Below are the code and all the weights of a small trained network. Each question names an input and a target symbol and asks about switching units off, where a switched-off unit gives its printed mean instead of its output.

import numpy as np


def w(rows, s, z=0):
    codes = np.array(rows[::2]) - 128.0
    scale = np.full(codes.shape[1], s)
    scale[-1] = z or s
    return codes * scale


def f(y):
    return np.maximum(y, 0)


def softmax(a):
    e = np.exp(a - a.max(-1, keepdims=True))
    return e / e.sum(-1, keepdims=True)


def log_softmax(a):
    a = a - a.max(-1, keepdims=True)
    return a - np.log(np.exp(a).sum(-1, keepdims=True))


def net(x, mask):
    ids = ['βεζηλπφ'.index(c) for c in x.split()]
    T = len(ids)
    res = E[ids] + P[:T]
    q, k, v = (res @ M[0].T for M in (Q, K, V))
    z = softmax(np.where(np.tri(T) > 0, q @ k.T / 2**0.5, -1e9)) @ v
    res = res + np.where(mask[0], z, O[0][:, -1]) @ O[0][:, :-1]
    y = f(res @ A[0][:, :-1].T + A[0][:, -1])
    res = res + np.where(mask[1:25], y, B[0][:, -1]) @ B[0][:, :-1]
    return log_softmax(res[-1] @ U[:, :-1].T + U[:, -1])


Q, K, V, O, A, B = {}, {}, {}, {}, {}, {}
E = w([
[249,119,201,216],'β',
[213,125,90,136],'ε',
[219,173,154,108],'ζ',
[112,50,42,188],'η',
[106,70,114,186],'λ',
[28,106,53,74],'π',
[122,120,159,90],'φ',
],0.016)
P = w([
[163,59,150,78],'0',
[105,139,153,97],'1',
[126,88,172,97],'2',
[142,208,120,142],'3',
[153,154,148,143],'4',
[137,233,97,178],'5',
[195,145,140,182],'6',
[214,249,89,197],'7',
],0.011)
Q[0] = w([
[156,253,25,172],'H1',
[87,81,102,122],'H1',
],0.0076)
K[0] = w([
[61,254,132,222],'H1',
[174,151,136,128],'H1',
],0.0078)
V[0] = w([
[185,56,254,144],'H1',
[73,40,108,243],'H1',
],0.0095)
O[0] = w([
[121,224,88,153,255],'H1',
[1,158,137,200,144],'H1',
],0.013,0.00037)
A[0] = w([
[97,66,147,114,130],'N1',
[115,96,9,93,88],'N2',
[119,112,76,176,141],'N3',
[102,111,142,118,151],'N4',
[177,133,214,129,52],'N5',
[63,142,97,122,104],'N6',
[124,154,188,104,151],'N7',
[140,94,115,39,93],'N8',
[81,141,102,76,58],'N9',
[78,138,148,55,167],'N10',
[100,145,178,203,123],'N11',
[140,102,98,78,28],'N12',
[112,62,180,113,253],'N13',
[161,158,174,151,92],'N14',
[104,143,114,169,100],'N15',
[110,136,70,73,112],'N16',
[100,219,80,131,49],'N17',
[161,100,118,31,95],'N18',
[138,111,128,89,56],'N19',
[97,127,187,130,176],'N20',
[137,75,25,178,52],'N21',
[177,187,157,198,117],'N22',
[78,105,154,116,111],'N23',
[77,124,118,108,81],'N24',
],0.011,0.0083)
B[0] = w([
[147,162,162,185,180],'N1',
[141,90,153,71,199],'N2',
[109,136,162,113,201],'N3',
[147,142,158,147,167],'N4',
[97,133,118,71,179],'N5',
[146,98,119,180,191],'N6',
[54,137,138,124,169],'N7',
[186,141,152,134,194],'N8',
[156,62,122,153,154],'N9',
[186,110,163,177,200],'N10',
[133,135,108,134,208],'N11',
[158,108,160,2,142],'N12',
[103,223,119,137,254],'N13',
[80,78,107,36,179],'N14',
[143,78,93,121,173],'N15',
[190,91,101,104,177],'N16',
[87,60,142,69,166],'N17',
[160,130,152,161,216],'N18',
[109,123,176,34,137],'N19',
[56,122,152,86,180],'N20',
[75,139,187,54,178],'N21',
[103,107,83,95,240],'N22',
[116,91,158,187,169],'N23',
[116,100,115,162,161],'N24',
],0.0094,0.0073)
U = w([
[90,124,55,98,39],'β',
[205,197,53,221,254],'ε',
[160,169,157,77,8],'ζ',
[73,118,155,148,57],'η',
[122,198,73,255,176],'λ',
[172,76,163,168,167],'π',
[147,214,230,168,228],'φ',
],0.0064,0.0038)

Each question gives the input, a string of symbols that net reads in full, and the target symbol t.
The units are the heads (2 rows each of Q, K, V and O) and the neurons (one row each of A and B). Each row of codes is followed by its name. A weight is (code - 128) times the scale printed after its matrix; where a second scale follows, it is the last column's (O, A, B and U).
mask holds one flag per unit, heads first, then neurons. A switched-off unit (its flag False) gives its mean, the last column of its rows in O or B, instead of its output. The means were averaged over made-up inputs and are rounded, as every weight is.
A unit's drop is (log p(t) with every unit on - log p(t) with that unit switched off) / (log p(t) with every unit on - log p(t) with every unit switched off).
The circuit of an input: a set's keep is (log p(t) with only the set's units on - log p(t) with every unit switched off) / (log p(t) with every unit on - log p(t) with every unit switched off). Starting from the 12 units with the biggest drops (on a tie, the unit counted first), units are removed one at a time, each time the one whose removal leaves the highest keep (on an exact tie, the one counted first), for as long as the keep stays at least 0.8.
units of the circuit, in order: the units of the circuit, biggest drop first
most important unit: the unit with the biggest drop
top k neurons: the k neurons with the biggest drops, biggest first
drop of u: that unit's drop, to one decimal
input λ β ε ζ, target β: top 2 neurons -> N22, N14
input ζ φ π, target ζ: units of the circuit, in order -> H1, N12
input π η φ, target φ: most important unit -> N13
input β ζ β β λ ε, target β: top 2 neurons -> N17, N22
input β λ β ζ φ, target β: top 2 neurons -> N17, N22
input φ ζ β ε β ζ ζ ζ, target ζ: top 2 neurons -> N14, N5
input φ η ζ π λ ζ ε ζ, target ζ: top 2 neurons -> N5, N14
input π π λ, target φ: top 3 neurons -> N13, N1, N22
input β φ λ, target β: top 2 neurons -> N17, N22
input π π ε ε η β, target β: top 2 neurons -> N22, N14
input π π π η, target η: drop of N10 -> 0.1
input φ η λ π η η, target η: drop of N2 -> 0.0
input η η ε, target λ: drop of H1 -> 0.5
